Here is a tiny trained network, its code and every weight. The questions are about switching its units off for an input and a class, where a switched-off unit gives its printed mean instead of its output.

import numpy as np


def w(rows, s, z=0):
    codes = np.array(rows[::2]) - 128.0
    scale = np.full(codes.shape[1], s)
    scale[-1] = z or s
    return codes * scale


def f(y):
    return y / 2 * (1 + np.tanh(0.7978845608 * (y + 0.044715 * y**3)))


def log_softmax(a):
    a = a - a.max(-1, keepdims=True)
    return a - np.log(np.exp(a).sum(-1, keepdims=True))


def net(x, mask):
    res = np.array(x, float).reshape(1, 8) / 4 @ E
    y = f(res @ A[0][:, :-1].T + A[0][:, -1])
    res = res + np.where(mask, y, B[0][:, -1]) @ B[0][:, :-1]
    return log_softmax(res[-1] @ U[:, :-1].T + U[:, -1])


A, B = {}, {}
E = w([
[129,126,126,129,127],'x0',
[103,167,67,133,33],'x1',
[129,129,129,129,130],'x2',
[129,126,131,127,129],'x3',
[126,128,130,123,128],'x4',
[113,46,157,201,75],'x5',
[254,101,106,87,91],'x6',
[129,128,127,130,130],'x7',
],0.014)
A[0] = w([
[100,186,52,139,16,221],'neuron 0',
[94,191,149,105,217,205],'neuron 1',
[147,90,201,123,243,255],'neuron 2',
[254,145,83,33,139,166],'neuron 3',
[184,33,128,154,23,134],'neuron 4',
[148,46,166,163,155,134],'neuron 5',
[54,174,145,114,207,222],'neuron 6',
[40,85,158,237,107,173],'neuron 7',
[119,196,79,105,119,151],'neuron 8',
[97,208,69,128,107,151],'neuron 9',
],0.0087,0.0067)
B[0] = w([
[86,225,90,119,36,238],'neuron 0',
[153,222,55,156,182,208],'neuron 1',
[196,89,114,188,214,245],'neuron 2',
[239,117,196,56,124,243],'neuron 3',
[198,115,24,254,133,224],'neuron 4',
[124,40,146,157,143,184],'neuron 5',
[102,230,71,168,171,217],'neuron 6',
[33,112,219,207,122,228],'neuron 7',
[112,156,121,64,88,174],'neuron 8',
[96,155,122,71,85,183],'neuron 9',
],0.0082,0.013)
U = w([
[173,192,12,214,152,238],'0',
[208,110,212,28,208,175],'1',
[64,72,245,169,197,176],'2',
[181,2,125,158,150,3],'3',
[32,205,94,46,119,73],'4',
[172,150,160,6,34,103],'5',
[25,124,207,156,33,74],'6',
],0.007,0.002)

Each question gives the input, the list of numbers given to net, and the class t.
The units are the neurons (one row each of A and B). Each row of codes is followed by its name. A weight is (code - 128) times the scale printed after its matrix; where a second scale follows, it is the last column's (A, B and U).
mask holds one flag per neuron, in row order. A switched-off neuron (its flag False) gives its mean, the last column of its row in B, instead of its output. The means were averaged over made-up inputs and are rounded, as every weight is.
A unit's drop is (log p(t) with every unit on - log p(t) with that unit switched off) / (log p(t) with every unit on - log p(t) with every unit switched off).
The circuit of an input: a set's keep is (log p(t) with only the set's units on - log p(t) with every unit switched off) / (log p(t) with every unit on - log p(t) with every unit switched off). Starting from all 10 units, units are removed one at a time, each time the one whose removal leaves the highest keep (on an exact tie, the one counted first), for as long as the keep stays at least 0.8.
circuit, biggest first: the units of the circuit, biggest drop first
top k neurons: the k neurons with the biggest drops, biggest first
drop of u: that unit's drop, to one decimal
input [5,8,-5,-7,-2,1,-5,-2], class 6: circuit, biggest first -> neuron 7
input [8,-1,3,1,1,6,3,-4], class 3: circuit, biggest first -> neuron 6; neuron 0
input [7,2,-8,4,-3,-2,-1,-8], class 4: circuit, biggest first -> neuron 4; neuron 2
input [-6,0,-2,-2,-3,1,4,0], class 3: circuit, biggest first -> neuron 6; neuron 1
input [7,-6,-1,3,4,1,1,-2], class 3: circuit, biggest first -> neuron 2; neuron 0
input [1,-6,7,6,-5,2,6,-6], class 3: top 3 neurons -> neuron 4; neuron 5; neuron 2
input [-6,-1,0,4,-2,-8,4,1], class 1: top 2 neurons -> neuron 3; neuron 0
input [1,1,-7,-2,1,7,-3,5], class 6: top 3 neurons -> neuron 2; neuron 7; neuron 3
input [1,-3,-1,-7,5,1,0,2], class 2: top 4 neurons -> neuron 4; neuron 0; neuron 3; neuron 1
input [2,-2,1,5,-2,-5,1,8], class 1: top 2 neurons -> neuron 4; neuron 3
input [-3,4,-8,-2,5,-5,-7,5], class 4: drop of neuron 4 -> 0.1
input [7,-3,-8,-6,-4,-6,2,-4], class 1: drop of neuron 4 -> 0.1
input [-4,-1,-6,-3,3,6,5,2], class 3: drop of neuron 9 -> 0.0
input [8,-2,-3,5,6,-8,2,2], class 1: circuit, biggest first -> neuron 3
